Below are the code and all the weights of a small trained network. Each question names an input and a target symbol and asks about switching units off, where a switched-off unit gives its printed mean instead of its output.

import numpy as np


def w(rows, s, z=0):
    codes = np.array(rows[::2]) - 128.0
    scale = np.full(codes.shape[1], s)
    scale[-1] = z or s
    return codes * scale


def norm(h):
    return h / np.sqrt((h * h).mean(-1, keepdims=True) + 1e-5)


def f(y):
    return y / 2 * (1 + np.tanh(0.7978845608 * (y + 0.044715 * y**3)))


def softmax(a):
    e = np.exp(a - a.max(-1, keepdims=True))
    return e / e.sum(-1, keepdims=True)


def log_softmax(a):
    a = a - a.max(-1, keepdims=True)
    return a - np.log(np.exp(a).sum(-1, keepdims=True))


def net(x, mask):
    ids = ['Θβγετω'.index(c) for c in x.split()]
    T = len(ids)
    res = E[ids] + P[:T]
    r = norm(res)
    for j in range(2):
        rows = slice(2 * j, 2 * j + 2)
        q, k, v = (r @ M[0][rows].T for M in (Q, K, V))
        z = softmax(np.where(np.tri(T) > 0, q @ k.T / 2**0.5, -1e9)) @ v
        o = O[0][rows]
        res = res + np.where(mask[j], z, o[:, -1]) @ o[:, :-1]
    y = f(norm(res) @ A[0][:, :-1].T + A[0][:, -1])
    res = res + np.where(mask[2:18], y, B[0][:, -1]) @ B[0][:, :-1]
    return log_softmax(norm(res)[-1] @ U[:, :-1].T + U[:, -1])


Q, K, V, O, A, B = {}, {}, {}, {}, {}, {}
E = w([
[126,137,204,187],'Θ',
[178,129,76,57],'β',
[139,251,128,123],'γ',
[183,179,116,161],'ε',
[72,73,177,209],'τ',
[94,62,117,153],'ω',
],0.014)
P = w([
[93,2,210,67],'0',
[99,107,130,84],'1',
[170,125,162,121],'2',
[132,121,78,145],'3',
[190,124,99,152],'4',
[138,192,42,173],'5',
],0.0071)
Q[0] = w([
[103,107,74,94],'head 0',
[67,159,142,205],'head 0',
[47,105,143,157],'head 1',
[166,250,87,168],'head 1',
],0.023)
K[0] = w([
[157,116,204,47],'head 0',
[251,99,112,235],'head 0',
[93,104,169,189],'head 1',
[236,247,31,91],'head 1',
],0.014)
V[0] = w([
[131,115,87,32],'head 0',
[13,118,122,79],'head 0',
[154,161,101,156],'head 1',
[125,150,142,252],'head 1',
],0.015)
O[0] = w([
[171,164,42,38,49],'head 0',
[2,136,48,131,2],'head 0',
[36,160,41,133,197],'head 1',
[32,20,124,116,187],'head 1',
],0.0083,0.0074)
A[0] = w([
[116,128,156,120,91],'neuron 0',
[150,78,155,143,113],'neuron 1',
[89,114,183,181,70],'neuron 2',
[39,173,115,49,26],'neuron 3',
[126,109,125,166,98],'neuron 4',
[130,69,114,228,67],'neuron 5',
[154,108,28,161,75],'neuron 6',
[133,7,117,65,95],'neuron 7',
[98,149,169,96,188],'neuron 8',
[146,94,236,172,1],'neuron 9',
[112,118,150,162,96],'neuron 10',
[80,122,107,122,69],'neuron 11',
[100,166,97,110,150],'neuron 12',
[49,102,93,145,184],'neuron 13',
[110,144,129,179,69],'neuron 14',
[193,117,121,237,206],'neuron 15',
],0.016,0.0029)
B[0] = w([
[112,132,132,116,130],'neuron 0',
[123,139,53,124,173],'neuron 1',
[129,172,207,146,193],'neuron 2',
[95,83,148,52,164],'neuron 3',
[109,139,131,158,146],'neuron 4',
[68,144,143,234,205],'neuron 5',
[128,214,68,82,142],'neuron 6',
[240,17,56,132,162],'neuron 7',
[92,110,142,122,149],'neuron 8',
[129,250,119,69,239],'neuron 9',
[107,148,145,159,155],'neuron 10',
[168,114,149,120,131],'neuron 11',
[95,138,82,123,163],'neuron 12',
[176,34,155,56,168],'neuron 13',
[108,161,178,117,154],'neuron 14',
[110,55,41,155,254],'neuron 15',
],0.024,0.0099)
U = w([
[1,81,95,61,228],'Θ',
[59,102,22,171,4],'β',
[212,220,82,107,140],'γ',
[87,216,197,145,17],'ε',
[195,11,100,112,154],'τ',
[120,58,224,182,220],'ω',
],0.0092,0.0037)

Each question gives the input, a string of symbols that net reads in full, and the target symbol t.
The units are the heads (2 rows each of Q, K, V and O) and the neurons (one row each of A and B). Each row of codes is followed by its name. A weight is (code - 128) times the scale printed after its matrix; where a second scale follows, it is the last column's (O, A, B and U).
mask holds one flag per unit, heads first, then neurons. A switched-off unit (its flag False) gives its mean, the last column of its rows in O or B, instead of its output. The means were averaged over made-up inputs and are rounded, as every weight is.
A unit's drop is (log p(t) with every unit on - log p(t) with that unit switched off) / (log p(t) with every unit on - log p(t) with every unit switched off).
unit that matters most: the unit with the biggest drop
k most important neurons: the k neurons with the biggest drops, biggest first
which heads matter: for each layer, one digit per head in row order, 1 if its drop is at least 0.15 and else 0, layers parted by /
drop when u is switched off: that unit's drop, to one decimal
input β Θ ω τ, target ω: unit that matters most	head 0
input γ Θ γ τ ε, target ω: which heads matter	11
input Θ γ ε ω, target γ: which heads matter	11
input γ ε ω, target γ: which heads matter	01
input γ Θ ε Θ γ, target ε: which heads matter	11
input τ γ τ ω, target τ: which heads matter	01
input ω γ γ γ γ, target Θ: 2 most important neurons	neuron 9; neuron 3
input γ ε ω γ τ γ, target ω: 2 most important neurons	neuron 9; neuron 1
input ω γ γ ε Θ, target γ: 2 most important neurons	neuron 9; neuron 1
input ε τ ω, target τ: 2 most important neurons	neuron 7; neuron 6
input τ Θ γ Θ τ, target ε: 2 most important neurons	neuron 9; neuron 2
input γ ε τ, target γ: 2 most important neurons	neuron 9; neuron 7
input ω ω γ τ, target ω: drop when neuron 2 is switched off	0.1
input τ ε Θ, target γ: drop when neuron 9 is switched off	0.6
input γ Θ Θ, target ε: drop when neuron 9 is switched off	0.5
input γ Θ γ, target ε: drop when neuron 9 is switched off	0.0
input γ ε β γ, target τ: most important neuron	neuron 9
